Below are the code and all the weights of a small trained network. Each question names an input and a target symbol and asks about switching units off, where a switched-off unit gives its printed mean instead of its output.

import numpy as np


def w(rows, s, z=0):
    codes = np.array(rows[::2]) - 128.0
    scale = np.full(codes.shape[1], s)
    scale[-1] = z or s
    return codes * scale


def norm(h):
    return h / np.sqrt((h * h).mean(-1, keepdims=True) + 1e-5)


def f(y):
    return np.maximum(y, 0)


def softmax(a):
    e = np.exp(a - a.max(-1, keepdims=True))
    return e / e.sum(-1, keepdims=True)


def log_softmax(a):
    a = a - a.max(-1, keepdims=True)
    return a - np.log(np.exp(a).sum(-1, keepdims=True))


def net(x, mask):
    ids = ['ΛΩαβγδεηθμξπστψ'.index(c) for c in x.split()]
    T = len(ids)
    res = E[ids] + P[:T]
    u = 0
    for l in range(2):
        r = norm(res)
        for j in range(3):
            rows = slice(3 * j, 3 * j + 3)
            q, k, v = (r @ M[l][rows].T for M in (Q, K, V))
            z = softmax(np.where(np.tri(T) > 0, q @ k.T / 3**0.5, -1e9)) @ v
            o = O[l][rows]
            res = res + np.where(mask[u + j], z, o[:, -1]) @ o[:, :-1]
        u += 3
        y = f(norm(res) @ A[l][:, :-1].T + A[l][:, -1])
        res = res + np.where(mask[u : u + 12], y, B[l][:, -1]) @ B[l][:, :-1]
        u += 12
    return log_softmax(norm(res)[-1] @ U[:, :-1].T + U[:, -1])


Q, K, V, O, A, B = {}, {}, {}, {}, {}, {}
E = w([
[114,112,113,110,134],'Λ',
[87,102,122,161,124],'Ω',
[88,87,113,139,150],'α',
[62,117,118,103,194],'β',
[131,75,140,146,138],'γ',
[115,134,101,123,154],'δ',
[143,115,106,94,159],'ε',
[143,171,90,81,170],'η',
[109,72,113,110,155],'θ',
[72,192,168,6,117],'μ',
[141,133,94,100,104],'ξ',
[111,142,159,134,107],'π',
[189,81,166,158,206],'σ',
[160,113,128,174,162],'τ',
[151,110,162,91,121],'ψ',
],0.002)
P = w([
[153,214,105,143,255],'0',
[62,148,147,37,173],'1',
[110,93,149,177,104],'2',
[166,198,104,174,217],'3',
[58,145,145,50,149],'4',
[121,87,158,188,88],'5',
[193,185,118,191,199],'6',
[68,147,139,50,152],'7',
[114,85,151,182,82],'8',
[186,189,113,187,204],'9',
],0.0008)
Q[0] = w([
[160,112,53,138,86],'0.h1',
[85,147,177,88,247],'0.h1',
[138,113,85,169,22],'0.h1',
[96,170,198,174,113],'0.h2',
[227,112,126,209,116],'0.h2',
[80,197,185,134,154],'0.h2',
[2,159,115,26,188],'0.h3',
[40,179,103,53,98],'0.h3',
[36,146,127,3,207],'0.h3',
],0.0042)
K[0] = w([
[55,166,133,78,102],'0.h1',
[213,127,98,170,198],'0.h1',
[42,133,147,103,50],'0.h1',
[86,183,185,113,140],'0.h2',
[185,77,188,158,214],'0.h2',
[43,151,161,132,103],'0.h2',
[249,134,187,194,58],'0.h3',
[194,153,210,152,111],'0.h3',
[255,110,162,178,80],'0.h3',
],0.0046)
V[0] = w([
[106,141,175,119,106],'0.h1',
[145,101,170,176,146],'0.h1',
[104,160,132,84,86],'0.h1',
[239,101,143,143,140],'0.h2',
[168,135,236,152,131],'0.h2',
[141,125,198,50,138],'0.h2',
[165,152,251,136,150],'0.h3',
[45,191,66,169,70],'0.h3',
[158,121,141,74,86],'0.h3',
],0.0015)
O[0] = w([
[86,78,132,100,146,64],'0.h1',
[93,92,106,155,60,50],'0.h1',
[112,130,158,72,207,123],'0.h1',
[18,187,83,125,111,97],'0.h2',
[123,156,31,78,143,1],'0.h2',
[134,118,35,234,75,166],'0.h2',
[126,105,248,92,201,48],'0.h3',
[45,214,26,143,160,82],'0.h3',
[95,113,145,54,70,116],'0.h3',
],0.0012,0.00067)
A[0] = w([
[206,37,132,127,108,134],'0.n1',
[141,242,79,153,152,115],'0.n2',
[151,150,147,48,96,183],'0.n3',
[124,115,119,192,146,2],'0.n4',
[177,78,116,116,155,123],'0.n5',
[34,32,116,138,166,137],'0.n6',
[188,173,171,223,105,67],'0.n7',
[234,110,92,106,214,141],'0.n8',
[35,111,172,89,159,95],'0.n9',
[154,129,250,178,160,147],'0.n10',
[90,125,86,101,149,84],'0.n11',
[139,114,94,190,180,120],'0.n12',
],0.0019,0.00088)
B[0] = w([
[50,147,113,38,150,179],'0.n1',
[173,84,242,143,126,204],'0.n2',
[110,147,115,249,161,202],'0.n3',
[153,138,54,129,193,136],'0.n4',
[79,173,98,119,112,171],'0.n5',
[227,198,94,74,63,190],'0.n6',
[19,115,203,81,106,154],'0.n7',
[108,89,108,170,16,252],'0.n8',
[170,128,60,95,242,173],'0.n9',
[52,180,33,147,124,174],'0.n10',
[148,119,150,147,81,154],'0.n11',
[104,42,166,126,180,181],'0.n12',
],0.0016)
Q[1] = w([
[97,175,70,157,3],'1.h1',
[90,174,87,164,6],'1.h1',
[222,113,162,101,221],'1.h1',
[44,161,70,11,187],'1.h2',
[61,207,102,47,184],'1.h2',
[85,207,115,50,190],'1.h2',
[62,118,146,192,78],'1.h3',
[191,143,115,30,172],'1.h3',
[186,103,126,100,207],'1.h3',
],0.0035)
K[1] = w([
[149,207,79,136,76],'1.h1',
[133,230,75,139,65],'1.h1',
[93,27,156,123,159],'1.h1',
[53,52,190,173,50],'1.h2',
[79,93,221,191,43],'1.h2',
[94,96,217,201,51],'1.h2',
[86,110,154,114,253],'1.h3',
[160,182,101,144,7],'1.h3',
[196,91,61,151,53],'1.h3',
],0.0037)
V[1] = w([
[9,135,156,24,163],'1.h1',
[186,89,168,77,70],'1.h1',
[138,74,63,81,72],'1.h1',
[150,237,203,162,137],'1.h2',
[197,128,80,38,108],'1.h2',
[205,104,24,189,155],'1.h2',
[189,172,193,163,158],'1.h3',
[155,59,171,148,60],'1.h3',
[131,134,162,14,154],'1.h3',
],0.0011)
O[1] = w([
[110,248,105,132,87,118],'1.h1',
[135,122,94,175,200,52],'1.h1',
[73,124,138,128,194,177],'1.h1',
[43,108,129,171,127,71],'1.h2',
[135,191,148,54,90,193],'1.h2',
[166,157,44,96,67,255],'1.h2',
[145,151,135,152,41,80],'1.h3',
[116,193,89,79,126,14],'1.h3',
[185,88,98,139,131,121],'1.h3',
],0.0013,0.00054)
A[1] = w([
[127,103,252,195,176,82],'1.n1',
[175,179,155,201,48,149],'1.n2',
[113,58,43,126,149,123],'1.n3',
[118,26,114,161,164,2],'1.n4',
[60,126,144,64,176,141],'1.n5',
[206,111,94,109,85,27],'1.n6',
[77,190,103,149,100,155],'1.n7',
[181,173,103,192,245,34],'1.n8',
[42,73,183,141,116,138],'1.n9',
[198,69,150,76,150,30],'1.n10',
[172,118,125,81,165,86],'1.n11',
[94,177,209,74,169,69],'1.n12',
],0.002,0.00088)
B[1] = w([
[135,133,161,24,104,163],'1.n1',
[119,89,50,68,151,215],'1.n2',
[127,172,194,159,146,245],'1.n3',
[162,192,101,36,138,165],'1.n4',
[124,54,126,178,97,213],'1.n5',
[132,96,179,164,191,200],'1.n6',
[106,116,128,74,186,196],'1.n7',
[75,95,121,128,6,184],'1.n8',
[165,189,95,159,109,179],'1.n9',
[117,192,136,222,124,156],'1.n10',
[112,164,179,138,104,172],'1.n11',
[194,61,143,149,138,168],'1.n12',
],0.0021,0.0012)
U = w([
[156,30,204,131,151,115],'Λ',
[178,209,99,139,50,92],'Ω',
[94,208,96,186,184,109],'α',
[79,178,50,43,158,170],'β',
[95,162,250,95,131,129],'γ',
[42,183,147,155,63,153],'δ',
[36,55,135,175,195,125],'ε',
[185,168,192,228,115,252],'η',
[234,64,44,137,150,127],'θ',
[171,178,127,129,209,129],'μ',
[128,84,145,177,54,121],'ξ',
[104,136,42,209,97,96],'π',
[156,144,169,101,154,78],'σ',
[115,78,136,78,57,80],'τ',
[192,166,159,79,97,97],'ψ',
],0.011,0.0032)

Each question gives the input, a string of symbols that net reads in full, and the target symbol t.
The units are the heads (3 rows each of Q, K, V and O) and the neurons (one row each of A and B). Each row of codes is followed by its name. A weight is (code - 128) times the scale printed after its matrix; where a second scale follows, it is the last column's (O, A, B and U).
mask holds one flag per unit, layer by layer, with each layer's heads first. A switched-off unit (its flag False) gives its mean, the last column of its rows in O or B, instead of its output. The means were averaged over made-up inputs and are rounded, as every weight is.
A unit's drop is (log p(t) with every unit on - log p(t) with that unit switched off) / (log p(t) with every unit on - log p(t) with every unit switched off).
The circuit of an input: a set's keep is (log p(t) with only the set's units on - log p(t) with every unit switched off) / (log p(t) with every unit on - log p(t) with every unit switched off). Starting from the 12 units with the biggest drops (on a tie, the unit counted first), units are removed one at a time, each time the one whose removal leaves the highest keep (on an exact tie, the one counted first), for as long as the keep stays at least 0.8.
units of the circuit, in order: the units of the circuit, biggest drop first
unit that matters most: the unit with the biggest drop
k most important neurons of layer l: the k neurons of layer l with the biggest drops, biggest first
heads that matter: for each layer, one digit per head in row order, 1 if its drop is at least 0.15 and else 0, layers parted by /
input ξ ξ ξ α, target π: units of the circuit, in order	1.n8, 0.n6
input ψ θ ξ Ω ξ ξ θ, target μ: unit that matters most	1.n3
input π ξ Ω β ξ α π ε, target ε: 3 most important neurons of layer 0	0.n2, 0.n3, 0.n7
input ε α ε β ψ, target Λ: units of the circuit, in order	1.n12, 1.n5, 0.n3
input ε η ξ ξ ξ ξ σ ε γ π, target γ: units of the circuit, in order	0.n7, 1.n1
input β β ξ π π γ π ξ ε, target τ: units of the circuit, in order	0.n1, 0.n8
input ε ε ψ ξ ε, target Λ: units of the circuit, in order	0.h3, 1.n5
input ξ π η, target θ: heads that matter	000 / 100
input ε π ξ ξ γ ξ μ Ω, target β: units of the circuit, in order	0.n6, 0.n9
input α ε ξ ξ ξ ξ ε θ, target β: heads that matter	001 / 000
input γ ξ η π, target γ: units of the circuit, in order	1.n1, 0.n7
input β ε ξ ε ξ ξ τ, target ξ: 3 most important neurons of layer 1	1.n8, 1.n1, 1.n7
input π β ξ π π, target ε: heads that matter	000 / 010
input β ψ π ξ ξ α ψ ξ, target Λ: 2 most important neurons of layer 0	0.n8, 0.n10
input ξ β η, target θ: unit that matters most	1.n2
input ε ξ γ, target Ω: 2 most important neurons of layer 0	0.n6, 0.n1
input ξ η π ε ξ ε α, target π: 4 most important neurons of layer 1	1.n8, 1.n4, 1.n6, 1.n3
input π β σ η σ, target γ: heads that matter	001 / 000
input ε ξ ε τ ξ ξ ξ γ, target β: 2 most important neurons of layer 0	0.n6, 0.n2
input ε β ψ π ξ δ, target η: unit that matters most	0.n12
input ε ξ ε ξ Ω ξ π ξ, target ε: 3 most important neurons of layer 0	0.n6, 0.n3, 0.n8
input ξ ψ ξ σ, target Λ: 4 most important neurons of layer 1	1.n1, 1.n8, 1.n4, 1.n2
input ξ δ ξ ε π β ξ ξ η Λ, target ψ: 2 most important neurons of layer 0	0.n12, 0.n2
input Ω τ ξ ξ ξ ξ π ξ δ, target η: 4 most important neurons of layer 0	0.n6, 0.n12, 0.n3, 0.n8
input Ω ξ σ Ω ε π, target δ: 2 most important neurons of layer 0	0.n10, 0.n7
input Λ ξ Ω ξ Λ ε π ξ, target ε: 2 most important neurons of layer 1	1.n5, 1.n4
input ξ ε θ σ ξ γ, target Ω: unit that matters most	1.n9
